Below are the code and all the weights of a small trained network. Each question names an input and a class and asks about switching units off, where a switched-off unit gives its printed mean instead of its output.

import numpy as np


def w(rows, s, z=0):
    codes = np.array(rows[::2]) - 128.0
    scale = np.full(codes.shape[1], s)
    scale[-1] = z or s
    return codes * scale


def norm(h):
    return h / np.sqrt((h * h).mean(-1, keepdims=True) + 1e-5)


def f(y):
    return y / 2 * (1 + np.tanh(0.7978845608 * (y + 0.044715 * y**3)))


def log_softmax(a):
    a = a - a.max(-1, keepdims=True)
    return a - np.log(np.exp(a).sum(-1, keepdims=True))


def net(x, mask):
    res = np.array(x, float).reshape(1, 3) / 4 @ E
    u = 0
    for l in range(2):
        y = f(norm(res) @ A[l][:, :-1].T + A[l][:, -1])
        res = res + np.where(mask[u : u + 15], y, B[l][:, -1]) @ B[l][:, :-1]
        u += 15
    return log_softmax(norm(res)[-1] @ U[:, :-1].T + U[:, -1])


A, B = {}, {}
E = w([
[111,167,200,103,118,247,23],'x0',
[203,167,210,133,140,190,237],'x1',
[231,32,102,2,79,142,113],'x2',
],0.0041)
A[0] = w([
[159,127,155,163,98,64,69,63],'0.n0',
[98,164,153,159,28,108,143,87],'0.n1',
[120,89,119,158,119,193,178,72],'0.n2',
[96,162,95,38,255,170,130,84],'0.n3',
[169,43,157,208,171,164,128,84],'0.n4',
[200,11,195,246,187,118,74,97],'0.n5',
[103,112,105,140,104,167,150,2],'0.n6',
[188,144,161,133,181,109,118,64],'0.n7',
[116,69,98,153,175,143,156,74],'0.n8',
[96,127,127,146,166,144,137,73],'0.n9',
[173,166,194,136,88,44,82,45],'0.n10',
[147,150,141,125,142,134,93,80],'0.n11',
[148,73,123,170,180,112,67,83],'0.n12',
[146,179,109,85,172,76,132,71],'0.n13',
[132,105,120,104,67,140,138,94],'0.n14',
],0.008,0.0058)
B[0] = w([
[116,164,114,92,115,143,153,78],'0.n0',
[153,95,105,126,199,148,122,110],'0.n1',
[96,156,105,81,117,119,122,95],'0.n2',
[133,90,130,164,78,121,150,87],'0.n3',
[106,155,103,91,115,119,122,91],'0.n4',
[125,138,114,121,122,131,129,75],'0.n5',
[78,45,66,139,122,250,208,7],'0.n6',
[89,150,108,79,115,119,128,80],'0.n7',
[125,103,165,157,66,160,116,85],'0.n8',
[149,86,99,119,205,153,122,100],'0.n9',
[116,105,103,127,137,170,151,20],'0.n10',
[143,84,115,183,63,120,162,88],'0.n11',
[106,179,133,59,105,139,166,130],'0.n12',
[130,102,151,160,68,166,116,71],'0.n13',
[101,125,117,181,250,145,126,148],'0.n14',
],0.013,0.0014)
A[1] = w([
[139,149,97,116,163,125,107,117],'1.n0',
[117,104,136,135,100,201,91,47],'1.n1',
[118,98,137,143,69,233,99,43],'1.n2',
[135,121,117,127,151,108,181,112],'1.n3',
[132,141,155,128,135,189,120,88],'1.n4',
[140,119,151,152,144,99,108,127],'1.n5',
[124,59,75,174,74,107,232,38],'1.n6',
[152,155,103,143,107,111,122,146],'1.n7',
[84,101,95,113,103,132,106,66],'1.n8',
[28,103,39,87,91,137,92,3],'1.n9',
[123,105,95,129,116,105,166,102],'1.n10',
[190,44,83,56,157,177,128,57],'1.n11',
[144,170,141,80,120,204,250,35],'1.n12',
[47,136,80,189,165,189,173,124],'1.n13',
[60,148,150,100,113,125,139,125],'1.n14',
],0.011,0.0027)
B[1] = w([
[133,123,133,142,92,140,151,190],'1.n0',
[76,106,158,148,51,100,190,133],'1.n1',
[101,107,185,141,70,190,80,142],'1.n2',
[94,87,109,127,96,140,59,157],'1.n3',
[88,73,76,124,89,101,105,164],'1.n4',
[124,127,132,95,107,154,158,254],'1.n5',
[73,66,174,120,38,159,98,158],'1.n6',
[124,90,107,115,145,182,114,179],'1.n7',
[127,151,93,120,132,98,115,126],'1.n8',
[124,194,38,76,109,120,148,189],'1.n9',
[111,216,196,154,85,192,112,125],'1.n10',
[112,147,170,223,254,121,166,209],'1.n11',
[115,193,6,72,114,90,119,205],'1.n12',
[145,112,175,158,209,123,146,167],'1.n13',
[149,96,125,130,129,149,155,150],'1.n14',
],0.015,0.0034)
U = w([
[122,135,165,205,247,113,153,185],'0',
[114,201,10,66,100,94,123,175],'1',
[69,79,187,154,23,158,96,188],'2',
[225,90,154,55,131,167,173,115],'3',
[181,90,83,180,98,130,150,3],'4',
[179,103,103,165,99,126,144,36],'5',
],0.014,0.0058)

Each question gives the input, the list of numbers given to net, and the class t.
The units are the neurons (one row each of A and B). Each row of codes is followed by its name. A weight is (code - 128) times the scale printed after its matrix; where a second scale follows, it is the last column's (A, B and U).
mask holds one flag per neuron, layer by layer. A switched-off neuron (its flag False) gives its mean, the last column of its row in B, instead of its output. The means were averaged over made-up inputs and are rounded, as every weight is.
A unit's drop is (log p(t) with every unit on - log p(t) with that unit switched off) / (log p(t) with every unit on - log p(t) with every unit switched off).
unit that matters most: the unit with the biggest drop
k most important neurons: the k neurons with the biggest drops, biggest first
k most important neurons of layer l: the k neurons of layer l with the biggest drops, biggest first
drop of u: that unit's drop, to one decimal
input [-5,1,7], class 0: unit that matters most => 1.n11
input [-4,1,-3], class 2: 3 most important neurons => [0.n14, 1.n12, 1.n11]
input [-2,4,-3], class 1: 3 most important neurons => [0.n14, 1.n11, 1.n13]
input [5,-4,-4], class 2: 2 most important neurons => [0.n14, 1.n11]
input [-4,6,-5], class 1: 3 most important neurons of layer 1 => [1.n12, 1.n11, 1.n3]
input [-6,5,6], class 0: 2 most important neurons of layer 0 => [0.n11, 0.n3]
input [3,-8,8], class 0: 2 most important neurons => [1.n11, 0.n14]
input [-3,-2,2], class 3: 3 most important neurons => [1.n11, 1.n12, 1.n9]
input [8,-6,4], class 2: 2 most important neurons of layer 1 => [1.n2, 1.n1]
input [3,2,-1], class 3: 2 most important neurons of layer 0 => [0.n8, 0.n13]
input [6,6,6], class 0: 2 most important neurons => [1.n11, 0.n12]
input [2,6,6], class 0: 2 most important neurons => [1.n11, 0.n12]
input [0,2,-3], class 3: 3 most important neurons => [1.n11, 1.n12, 0.n14]
input [-8,-6,5], class 2: unit that matters most => 1.n6
input [-6,-3,-5], class 2: 3 most important neurons => [0.n14, 1.n11, 1.n6]
input [3,-3,-3], class 3: 4 most important neurons of layer 1 => [1.n11, 1.n12, 1.n9, 1.n5]
input [6,5,5], class 2: 3 most important neurons of layer 0 => [0.n12, 0.n9, 0.n1]
input [-3,4,7], class 0: drop of 1.n11 => 0.2
input [-7,1,8], class 0: drop of 0.n0 => 0.0
input [-1,8,4], class 1: drop of 1.n12 => 0.2
input [-6,-5,4], class 2: drop of 0.n7 => 0.1
input [4,7,4], class 1: unit that matters most => 1.n12
